How the elements are linked:
hh δ zd
hh ζ zm
hh π rz
hh η lh
hh λ mc
nt δ nl
nt ζ bl
nt π rq
nt η gl
nt λ zq
zh δ zb
zh ζ cm
zh π gl
zh η rf
zh λ rq
cm δ lt
cm ζ tp
cm π hm
cm η ds
cm λ dn
zd δ pr
zd ζ nt
zd π sg
zd η jf
zd λ sm
gm δ cm
gm ζ tc
gm π gg
gm η jt
gm λ pq
zb δ qc
zb ζ lt
zb π qg
zb η cf
zb λ gp
bn δ bg
bn ζ cf
bn π rh
bn η dr
bn λ md
cr δ fc
cr ζ pr
cr π cp
cr η tt
cr λ jj
qc δ zh
qc ζ gm
qc π pm
qc η lm
qc λ mh
jz δ tr
jz ζ jj
jz π cf
jz η nl
jz λ qg
zm δ nt
zm ζ fc
zm π mh
zm η pm
zm λ tr
dn δ cp
dn ζ sg
dn π bl
dn η cm
dn λ ds
tl δ bn
tl ζ rf
tl π sm
tl η sg
tl λ tp
jf δ hn
jf ζ gl
jf π tp
jf η sm
jf λ zd
ng δ bm
ng ζ mc
ng π jt
ng η fc
ng λ gg
lm δ rf
lm ζ jt
lm π tr
lm η mh
lm λ qc
tr δ zq
tr ζ ng
tr π lm
tr η zm
tr λ pm
cf δ lm
cf ζ gs
cf π jz
cf η gp
cf λ zb
rh δ mc
rh ζ jz
rh π bn
rh η pr
rh λ hn
fc δ bl
fc ζ hh
fc π pq
fc η gg
fc λ ng
bm δ jj
bm ζ sm
bm π ds
bm η bl
bm λ hm
pq δ dn
pq ζ rz
pq π fc
pq η gm
pq λ jt
rf δ cf
rf ζ ds
rf π zq
rf η rq
rf λ zh
sg δ dr
sg ζ rq
sg π zd
sg η tp
sg λ tl
lh δ jf
lh ζ pm
lh π tc
lh η mc
lh λ hh
jt δ ds
jt ζ bg
jt π ng
jt η pq
jt λ gm
pr δ hh
pr ζ nl
pr π dr
pr η hn
pr λ rh
gl δ qg
gl ζ hm
gl π zh
gl η zq
gl λ nt
rz δ sg
rz ζ mh
rz π hh
rz η tc
rz λ bg
dr δ rz
dr ζ gp
dr π pr
dr η md
dr λ bn
tc δ tp
tc ζ qc
tc π lh
tc η bg
tc λ rz
mc δ sm
mc ζ tr
mc π bg
mc η hh
mc λ lh
zq δ jz
zq ζ bm
zq π rf
zq η nt
zq λ gl
bg δ tl
bg ζ lm
bg π mc
bg η rz
bg λ tc
mh δ rq
mh ζ pq
mh π zm
mh η qc
mh λ lm
gp δ mh
gp ζ cp
gp π nl
gp η zb
gp λ cf
bl δ cr
bl ζ zd
bl π dn
bl η hm
bl λ bm
md δ tc
md ζ zb
md π hn
md η bn
md λ dr
sm δ rh
sm ζ zq
sm π tl
sm η zd
sm λ jf
gg δ hm
gg ζ lh
gg π gm
gg η ng
gg λ fc
nl δ zm
nl ζ cr
nl π gp
nl η qg
nl λ jz
rq δ gp
rq ζ dn
rq π nt
rq η zh
rq λ rf
ds δ gs
ds ζ tl
ds π bm
ds η dn
ds λ cm
tt δ gg
tt ζ hn
tt π lt
tt η jj
tt λ cr
tp δ md
tp ζ zh
tp π jf
tp η tl
tp λ sg
gs δ jt
gs ζ bn
gs π jj
gs η cp
gs λ lt
hn δ lh
hn ζ qg
hn π md
hn η rh
hn λ pr
hm δ tt
hm ζ jf
hm π cm
hm η bm
hm λ bl
lt δ gm
lt ζ md
lt π tt
lt η gs
lt λ cp
jj δ ng
jj ζ rh
jj π gs
jj η cr
jj λ tt
qg δ pm
qg ζ tt
qg π zb
qg η jz
qg λ nl
cp δ pq
cp ζ dr
cp π cr
cp η lt
cp λ gs
pm δ gl
pm ζ gg
pm π qc
pm η tr
pm λ zm

In the rows, 53 means zero.

The rows follow the links: the fewer symbols apart two elements are, the more alike their rows tend to be.

Each row is also shifted at random along 4 hidden directions that mean nothing.

Some elements, each with a row of numbers:
cf -> 53 54 74 40 48 54 57 54 84 43 44 53 41 62 52 57 55 57 54 54 66 61 66 39 58 49 51 38 54 52 52 52 52 60 66 56 48 51 55 52 57 55 56 48 54 60
dr -> 56 54 51 43 51 46 63 59 78 47 46 50 43 43 43 56 56 55 46 44 52 63 67 45 69 44 46 48 52 45 48 44 58 60 68 54 62 48 60 47 44 52 45 52 61 43
ng -> 36 63 56 53 53 54 58 49 57 53 49 41 56 53 57 55 57 57 65 49 56 60 45 50 52 60 58 53 54 57 52 70 55 48 47 53 43 46 58 47 53 47 56 46 46 59
hh -> 91 29 56 45 60 59 63 64 79 35 59 43 54 55 51 53 48 59 55 41 60 62 78 62 51 43 56 52 48 44 58 55 53 51 81 43 61 63 48 51 50 59 49 58 55 51
qg -> 61 49 58 53 51 49 48 55 52 52 46 54 47 48 50 50 54 50 48 57 51 64 40 45 49 52 55 54 62 56 49 51 60 54 53 54 42 47 55 49 49 37 51 57 59 47
gl -> 56 45 58 50 55 52 45 53 55 58 60 57 54 65 56 53 52 64 61 62 67 52 37 34 50 51 56 52 53 55 54 68 45 64 48 62 35 59 44 63 52 56 58 57 44 59
tt -> 61 47 66 54 59 60 57 50 70 50 61 50 43 62 57 53 48 61 55 43 68 55 59 52 53 56 55 55 47 56 58 60 67 61 49 55 37 58 54 55 54 50 59 51 46 55
zq -> 62 46 56 53 51 50 40 54 32 57 59 57 61 60 61 50 58 55 59 63 55 53 44 49 47 59 59 54 55 58 53 56 45 50 48 55 47 55 43 64 63 57 53 62 46 73
pq -> 34 60 55 53 60 60 72 54 60 55 51 58 60 60 56 58 59 58 58 53 66 55 51 48 63 55 45 51 52 45 48 69 53 62 51 67 45 52 61 60 59 51 61 40 51 54
zm -> 47 43 53 56 62 66 52 46 64 58 53 50 53 65 57 52 46 50 65 51 68 42 55 69 46 59 50 58 42 67 48 75 51 51 58 54 48 60 50 54 51 55 51 44 58 45
jz -> 50 52 54 57 52 60 45 44 46 50 52 54 52 65 59 52 52 51 53 54 61 41 51 65 46 66 59 58 53 69 50 58 50 51 48 46 61 59 49 50 56 51 49 49 48 55
dn -> 60 53 52 53 55 54 62 55 50 60 59 64 60 61 54 54 53 55 55 54 58 55 56 49 57 50 53 55 51 46 57 56 50 65 54 64 53 58 46 69 59 62 56 55 47 58
nt -> 43 55 57 52 58 46 52 49 52 56 55 54 54 56 49 45 63 52 60 56 46 62 39 40 53 59 50 47 61 48 44 56 47 56 46 56 50 49 58 50 48 48 52 61 56 49
gm -> 27 58 62 53 52 62 64 56 75 49 52 53 48 52 51 63 51 64 56 50 68 60 57 49 59 42 47 46 51 47 57 66 56 51 54 68 37 53 64 51 54 49 57 41 51 50
lm -> 22 59 53 52 59 76 52 47 54 68 51 53 56 70 61 64 43 53 63 66 82 35 51 66 43 56 52 57 46 63 51 78 44 58 44 58 44 65 48 62 58 65 57 29 50 63
rh -> 65 51 51 57 59 57 46 45 50 56 55 47 48 56 54 56 45 51 49 47 59 44 61 63 43 64 61 55 41 66 52 54 53 49 49 42 56 56 51 51 53 54 49 41 48 58
zd -> 37 58 30 63 62 46 48 44 24 60 54 46 51 44 45 38 55 33 47 51 31 36 41 71 45 64 50 58 53 54 43 51 53 44 42 45 63 49 48 40 47 48 39 56 60 41
tr -> 43 52 52 58 52 54 50 47 40 56 50 47 58 52 59 52 54 47 57 64 52 53 43 58 46 61 57 56 57 70 48 57 46 45 51 42 57 51 48 45 55 52 56 56 55 53
tl -> 33 65 50 50 51 46 49 53 61 46 45 39 48 40 45 48 69 56 46 49 41 58 52 34 58 50 45 43 57 44 47 47 47 55 57 47 61 47 64 44 50 46 47 52 57 56
pm -> 41 48 53 63 58 61 48 48 69 47 55 42 48 52 56 50 49 51 57 59 49 43 47 71 43 52 52 51 50 63 54 65 60 44 53 54 47 59 59 34 49 45 48 50 66 42

Start, symbols taken left to right, then the element you end at.
Answer with the element's name.
54 63 49 57 42 41 52 54 25 59 54 59 66 58 57 50 62 49 52 55 47 58 45 41 55 53 59 57 57 51 56 46 46 50 40 56 57 46 49 66 66 61 62 61 44 68
ζ δ π λ ζ π => zb
59 53 60 56 55 54 63 48 60 56 52 52 48 56 51 49 56 47 53 45 54 60 50 49 63 64 57 54 58 51 52 56 65 61 53 55 50 46 55 47 50 41 49 51 58 47
δ η ζ π => tc
51 52 54 50 56 58 51 55 47 62 54 57 53 65 53 51 52 48 59 61 58 44 52 50 54 58 42 49 52 49 50 58 45 60 51 65 58 57 46 66 51 66 52 52 57 55
η η π ζ => bm
39 61 54 53 58 65 59 51 55 56 49 52 58 57 57 57 44 55 60 52 62 45 64 63 55 54 55 58 50 59 58 63 52 49 48 54 58 60 52 55 61 62 59 39 53 57
λ η ζ λ ζ => qc
70 51 60 53 52 55 51 53 45 52 61 51 58 60 57 50 58 58 60 49 55 65 52 35 54 55 58 58 57 45 55 56 49 51 50 53 51 48 44 62 55 58 55 57 42 67
η λ δ ζ π => bn
44 59 54 46 49 47 56 53 53 60 45 60 51 56 46 53 55 40 50 57 46 56 49 53 62 54 48 45 62 55 46 52 54 60 56 58 54 45 65 50 50 49 57 49 62 42
π π δ π => zm
68 52 46 59 53 47 45 53 41 65 59 56 58 50 56 51 44 50 44 54 58 45 40 50 52 55 57 65 50 59 54 48 53 59 46 50 34 50 51 52 56 49 57 52 47 51
δ η η ζ η => pm
44 61 57 54 46 45 56 53 45 48 52 57 54 45 52 49 54 50 37 55 42 43 54 61 58 54 51 50 56 56 55 38 67 51 47 58 58 49 58 44 52 47 51 54 55 43
π λ π ζ => dr
40 58 46 53 54 46 49 57 54 45 53 48 46 41 46 51 50 58 41 52 38 42 60 56 54 46 47 45 52 44 53 43 57 49 51 53 61 53 56 39 42 48 44 53 60 46
λ π δ => pr
26 63 43 55 57 48 54 51 50 57 47 45 49 46 41 45 61 50 48 53 39 44 48 48 56 54 47 50 51 41 43 50 51 59 51 57 60 52 59 43 46 43 44 50 61 45
λ ζ η ζ => dn
58 51 49 51 50 46 70 49 40 62 56 57 65 51 53 52 58 50 58 50 55 69 38 43 64 57 54 61 61 47 54 66 53 56 53 59 42 40 51 61 59 47 60 63 45 56
π λ π π η => pq
53 58 51 49 54 55 47 57 49 62 53 61 52 51 49 60 44 57 45 55 68 46 53 52 51 52 51 51 45 55 50 50 52 60 48 57 42 51 56 62 53 60 60 42 46 52
λ λ δ => bg
67 54 45 54 56 52 47 50 39 64 53 51 52 54 45 54 50 42 51 48 64 50 44 52 54 60 55 61 52 50 42 59 49 61 45 56 45 51 49 52 48 52 50 47 54 51
ζ λ ζ ζ δ => mc
59 62 49 43 44 42 46 58 34 67 43 57 61 49 47 63 52 55 44 51 54 59 44 39 56 58 55 53 55 55 44 49 44 61 54 50 48 46 56 58 58 53 62 47 43 62
δ ζ η η => qc
48 52 38 66 54 52 34 48 31 50 57 45 54 50 50 47 49 49 49 56 38 37 52 64 38 66 56 60 42 54 53 55 50 46 41 35 68 55 50 45 51 55 42 49 54 53
δ ζ ζ η δ => fc
54 51 52 65 63 61 52 47 58 50 67 56 53 64 56 49 46 58 59 50 65 37 56 62 42 54 59 61 41 52 65 70 62 51 40 61 44 65 51 58 60 56 52 48 49 58
ζ λ π => sg
